Below are the code and all the weights of a small trained network. Each question names an input and a target symbol and asks about switching units off, where a switched-off unit gives its printed mean instead of its output.

import numpy as np


def w(rows, s, z=0):
    codes = np.array(rows[::2]) - 128.0
    scale = np.full(codes.shape[1], s)
    scale[-1] = z or s
    return codes * scale


def f(y):
    return y / 2 * (1 + np.tanh(0.7978845608 * (y + 0.044715 * y**3)))


def softmax(a):
    e = np.exp(a - a.max(-1, keepdims=True))
    return e / e.sum(-1, keepdims=True)


def log_softmax(a):
    a = a - a.max(-1, keepdims=True)
    return a - np.log(np.exp(a).sum(-1, keepdims=True))


def net(x, mask):
    ids = ['ΔΛΣαζθτφψω'.index(c) for c in x.split()]
    T = len(ids)
    res = E[ids] + P[:T]
    u = 0
    for l in range(2):
        r = res
        for j in range(3):
            rows = slice(3 * j, 3 * j + 3)
            q, k, v = (r @ M[l][rows].T for M in (Q, K, V))
            z = softmax(np.where(np.tri(T) > 0, q @ k.T / 3**0.5, -1e9)) @ v
            o = O[l][rows]
            res = res + np.where(mask[u + j], z, o[:, -1]) @ o[:, :-1]
        u += 3
        y = f(res @ A[l][:, :-1].T + A[l][:, -1])
        res = res + np.where(mask[u : u + 16], y, B[l][:, -1]) @ B[l][:, :-1]
        u += 16
    return log_softmax(res[-1] @ U[:, :-1].T + U[:, -1])


Q, K, V, O, A, B = {}, {}, {}, {}, {}, {}
E = w([
[127,103,228,124,97,218],'Δ',
[188,68,251,129,153,177],'Λ',
[13,175,159,64,101,154],'Σ',
[141,71,131,110,211,170],'α',
[149,94,2,111,195,170],'ζ',
[105,107,106,83,123,36],'θ',
[95,129,147,120,42,251],'τ',
[198,41,124,136,159,146],'φ',
[44,144,55,75,95,124],'ψ',
[205,67,39,141,120,153],'ω',
],0.015)
P = w([
[64,119,157,248,106,81],'0',
[94,197,133,163,144,80],'1',
[147,43,171,110,64,118],'2',
[79,122,121,189,181,158],'3',
[151,66,154,74,86,116],'4',
[83,123,117,151,180,162],'5',
[158,88,138,56,95,125],'6',
[89,133,115,133,188,171],'7',
[172,105,137,47,95,127],'8',
[94,153,108,124,195,177],'9',
[183,140,132,33,107,135],'10',
[113,190,107,121,197,185],'11',
[204,160,114,60,122,103],'12',
],0.012)
Q[0] = w([
[152,99,102,119,131,189],'L0H1',
[141,158,153,108,117,113],'L0H1',
[144,229,125,112,146,122],'L0H1',
[120,117,129,108,119,114],'L0H2',
[162,187,127,130,155,155],'L0H2',
[162,189,131,126,143,158],'L0H2',
[167,221,101,51,99,2],'L0H3',
[166,161,149,91,99,48],'L0H3',
[143,236,157,164,167,6],'L0H3',
],0.0064)
K[0] = w([
[206,218,154,149,96,110],'L0H1',
[99,126,138,135,200,126],'L0H1',
[108,82,138,172,154,117],'L0H1',
[124,121,124,181,104,136],'L0H2',
[183,172,81,164,124,120],'L0H2',
[86,138,182,103,171,163],'L0H2',
[26,34,136,254,81,91],'L0H3',
[116,143,144,212,176,106],'L0H3',
[137,149,133,234,82,91],'L0H3',
],0.0054)
V[0] = w([
[158,108,118,106,120,160],'L0H1',
[126,106,112,62,120,126],'L0H1',
[106,87,145,86,95,100],'L0H1',
[81,113,121,102,148,111],'L0H2',
[116,152,137,254,129,109],'L0H2',
[143,84,135,50,120,143],'L0H2',
[158,123,99,112,147,169],'L0H3',
[161,158,82,162,154,177],'L0H3',
[156,136,135,77,117,128],'L0H3',
],0.0089)
O[0] = w([
[167,177,133,162,137,79,185],'L0H1',
[162,219,103,148,158,83,158],'L0H1',
[143,138,130,151,128,138,252],'L0H1',
[137,132,106,81,155,146,188],'L0H2',
[100,9,110,45,141,129,85],'L0H2',
[140,254,87,113,176,153,228],'L0H2',
[165,134,111,145,111,155,181],'L0H3',
[111,139,122,103,149,154,46],'L0H3',
[133,224,157,178,89,125,126],'L0H3',
],0.0075,0.0017)
A[0] = w([
[90,133,168,144,135,122,133],'L0N1',
[142,134,100,122,130,142,250],'L0N2',
[112,110,105,111,134,138,85],'L0N3',
[132,121,80,131,73,133,27],'L0N4',
[108,109,142,150,169,167,22],'L0N5',
[123,109,97,154,86,138,99],'L0N6',
[184,106,114,133,166,162,213],'L0N7',
[147,135,127,253,155,174,101],'L0N8',
[145,137,99,128,104,120,128],'L0N9',
[117,116,113,161,161,118,197],'L0N10',
[96,171,127,147,149,106,87],'L0N11',
[116,122,113,89,140,64,1],'L0N12',
[147,115,66,157,127,104,7],'L0N13',
[106,138,153,104,96,166,117],'L0N14',
[82,147,117,134,119,146,212],'L0N15',
[146,108,124,163,113,124,27],'L0N16',
],0.014,0.0036)
B[0] = w([
[73,137,105,45,68,91,158],'L0N1',
[183,24,155,129,139,93,218],'L0N2',
[118,132,192,146,76,102,150],'L0N3',
[170,115,152,89,125,100,144],'L0N4',
[74,155,146,161,76,148,164],'L0N5',
[134,63,124,123,117,99,152],'L0N6',
[113,156,242,182,44,182,253],'L0N7',
[84,159,74,255,186,236,208],'L0N8',
[125,126,162,182,127,138,142],'L0N9',
[82,122,131,174,77,83,158],'L0N10',
[144,126,114,16,153,58,142],'L0N11',
[140,71,124,198,151,181,144],'L0N12',
[119,128,136,113,61,179,145],'L0N13',
[143,180,75,109,79,160,244],'L0N14',
[136,111,97,109,82,99,223],'L0N15',
[104,136,148,122,112,170,115],'L0N16',
],0.0056,0.0059)
Q[1] = w([
[121,152,171,167,102,181],'L1H1',
[97,142,88,108,153,66],'L1H1',
[109,117,133,100,113,68],'L1H1',
[87,83,151,39,171,47],'L1H2',
[16,88,45,47,163,3],'L1H2',
[37,172,108,218,167,145],'L1H2',
[153,183,148,235,111,226],'L1H3',
[85,148,151,132,99,65],'L1H3',
[92,111,114,140,124,122],'L1H3',
],0.014)
K[1] = w([
[167,170,103,120,182,142],'L1H1',
[120,63,175,103,95,151],'L1H1',
[81,56,127,115,118,147],'L1H1',
[55,61,111,141,97,159],'L1H2',
[72,14,188,104,80,145],'L1H2',
[211,105,138,64,99,127],'L1H2',
[248,203,105,102,153,128],'L1H3',
[114,67,158,129,66,180],'L1H3',
[118,95,125,82,131,126],'L1H3',
],0.014)
V[1] = w([
[160,138,174,119,154,138],'L1H1',
[164,137,121,99,97,86],'L1H1',
[137,138,156,87,152,125],'L1H1',
[35,199,122,21,112,201],'L1H2',
[165,124,7,140,59,119],'L1H2',
[186,129,170,119,66,199],'L1H2',
[109,118,81,144,112,147],'L1H3',
[147,110,73,110,191,126],'L1H3',
[116,116,150,195,161,201],'L1H3',
],0.014)
O[1] = w([
[138,126,76,109,103,115,65],'L1H1',
[119,153,149,121,109,99,14],'L1H1',
[146,135,108,139,118,110,48],'L1H1',
[38,110,154,116,175,128,197],'L1H2',
[179,141,252,131,119,135,143],'L1H2',
[136,113,142,50,118,57,230],'L1H2',
[157,124,173,110,173,140,152],'L1H3',
[153,139,127,141,142,133,11],'L1H3',
[170,95,104,115,135,143,140],'L1H3',
],0.017,0.012)
A[1] = w([
[116,187,118,246,108,188,149],'L1N1',
[147,161,68,104,142,249,159],'L1N2',
[82,168,151,90,17,157,173],'L1N3',
[245,150,136,66,122,192,128],'L1N4',
[160,78,38,129,67,171,76],'L1N5',
[103,119,81,41,106,188,110],'L1N6',
[167,87,101,57,131,76,68],'L1N7',
[54,57,154,127,149,98,70],'L1N8',
[61,108,24,176,116,108,1],'L1N9',
[210,139,197,131,101,101,66],'L1N10',
[108,122,253,152,124,89,109],'L1N11',
[70,50,77,150,126,230,152],'L1N12',
[148,146,145,92,216,208,86],'L1N13',
[157,128,99,92,27,28,70],'L1N14',
[59,184,148,126,171,58,81],'L1N15',
[218,189,112,229,79,177,55],'L1N16',
],0.0077,0.012)
B[1] = w([
[183,150,129,154,57,40,172],'L1N1',
[149,76,156,123,189,101,181],'L1N2',
[167,102,108,166,173,96,189],'L1N3',
[71,38,151,204,113,181,195],'L1N4',
[167,220,115,68,210,163,183],'L1N5',
[145,113,124,189,155,106,195],'L1N6',
[87,167,140,188,37,141,172],'L1N7',
[187,181,101,87,74,144,242],'L1N8',
[114,213,255,148,148,89,158],'L1N9',
[35,148,87,119,130,96,161],'L1N10',
[137,200,75,133,173,147,250],'L1N11',
[129,167,103,134,166,87,222],'L1N12',
[132,116,98,139,62,137,175],'L1N13',
[125,221,138,90,18,175,160],'L1N14',
[165,33,109,129,69,176,191],'L1N15',
[105,129,140,49,126,68,169],'L1N16',
],0.0081,0.022)
U = w([
[81,51,55,78,130,86,230],'Δ',
[112,195,100,111,124,130,2],'Λ',
[46,143,83,134,164,254,70],'Σ',
[169,115,70,139,235,167,114],'α',
[150,20,136,164,192,221,246],'ζ',
[217,109,133,138,130,80,186],'θ',
[175,133,201,23,169,183,123],'τ',
[224,127,37,115,126,226,86],'φ',
[133,185,195,200,171,208,96],'ψ',
[97,135,148,129,63,183,76],'ω',
],0.0054)

Each question gives the input, a string of symbols that net reads in full, and the target symbol t.
The units are the heads (3 rows each of Q, K, V and O) and the neurons (one row each of A and B). Each row of codes is followed by its name. A weight is (code - 128) times the scale printed after its matrix; where a second scale follows, it is the last column's (O, A, B and U).
mask holds one flag per unit, layer by layer, with each layer's heads first. A switched-off unit (its flag False) gives its mean, the last column of its rows in O or B, instead of its output. The means were averaged over made-up inputs and are rounded, as every weight is.
A unit's drop is (log p(t) with every unit on - log p(t) with that unit switched off) / (log p(t) with every unit on - log p(t) with every unit switched off).
The circuit of an input: a set's keep is (log p(t) with only the set's units on - log p(t) with every unit switched off) / (log p(t) with every unit on - log p(t) with every unit switched off). Starting from the 12 units with the biggest drops (on a tie, the unit counted first), units are removed one at a time, each time the one whose removal leaves the highest keep (on an exact tie, the one counted first), for as long as the keep stays at least 0.8.
units of the circuit, in order: the units of the circuit, biggest drop first
top k neurons: the k neurons with the biggest drops, biggest first
k most important neurons of layer l: the k neurons of layer l with the biggest drops, biggest first
heads that matter: for each layer, one digit per head in row order, 1 if its drop is at least 0.15 and else 0, layers parted by /
drop when u is switched off: that unit's drop, to one decimal
input ζ φ τ φ Δ θ τ Λ, target τ: heads that matter -> 000 / 010
input α θ Σ θ ζ, target θ: most important neuron of layer 0 -> L0N2
input Δ Δ τ ω ψ ψ τ φ τ, target φ: top 2 neurons -> L0N8, L0N7
input θ τ τ φ θ ω α Δ ω Σ ψ, target θ: top 2 neurons -> L1N1, L1N16
input ζ Λ Δ θ θ Σ τ, target Σ: units of the circuit, in order -> L1H2, L0H2
input Λ θ Λ, target θ: 2 most important neurons of layer 1 -> L1N1, L1N16
input φ Σ ψ τ ω τ, target ω: top 3 neurons -> L1N14, L1N4, L0N7
input θ τ Δ φ, target Δ: heads that matter -> 110 / 010
input Λ Σ τ ψ τ τ Δ α Σ α φ, target α: top 2 neurons -> L0N8, L1N5
input ψ φ φ, target φ: top 2 neurons -> L0N7, L1N5
input Δ θ ζ Λ θ φ φ ω Σ, target Δ: top 2 neurons -> L0N7, L0N1
input θ τ Σ, target θ: 2 most important neurons of layer 1 -> L1N1, L1N16
input Σ θ ζ Δ Λ τ Δ τ Σ, target Σ: top 2 neurons -> L0N7, L0N1
input Δ τ Δ Δ α Δ ψ ψ, target Δ: units of the circuit, in order -> L1H2
input Δ τ φ ζ τ ζ Λ θ τ ζ, target τ: top 2 neurons -> L0N7, L0N14
input ψ ψ Λ τ α Λ, target α: top 2 neurons -> L0N8, L1N5
input φ ζ ψ Δ τ θ τ Δ α τ τ τ, target τ: 2 most important neurons of layer 0 -> L0N14, L0N7
input ω φ Δ α τ Λ ω ψ ω Λ, target ω: 2 most important neurons of layer 0 -> L0N8, L0N7
input φ ψ τ ψ τ Σ θ τ α, target τ: top 3 neurons -> L0N8, L0N14, L1N4
input θ Σ ω, target Σ: units of the circuit, in order -> L1H2
input Δ ω Δ τ α, target τ: top 2 neurons -> L0N8, L0N14
input φ ψ ζ θ τ τ ζ φ ω Δ Σ, target φ: 2 most important neurons of layer 0 -> L0N7, L0N14
input Σ ζ ζ τ Σ τ α ψ Σ Σ θ ψ, target Σ: heads that matter -> 100 / 010
input ζ τ τ τ Δ α Δ Δ Δ τ ζ Σ, target ζ: top 2 neurons -> L0N11, L1N4
input θ Δ ψ ω ψ ω τ θ ζ τ, target ζ: 2 most important neurons of layer 0 -> L0N7, L0N8
input ζ Λ Σ α Σ ω ω τ τ Σ τ Σ, target ζ: top 2 neurons -> L1N4, L0N11
input ζ Σ Λ Δ τ Δ φ, target Δ: most important neuron of layer 0 -> L0N8
input ψ ω Δ Σ ω ψ, target ψ: drop when L0H2 is switched off -> 0.1
input τ θ φ α ω θ Δ Δ θ φ τ τ, target τ: drop when L1H2 is switched off -> 2.1
input Λ τ τ τ Δ τ τ Δ ψ α Δ τ, target Δ: drop when L1H2 is switched off -> 0.7
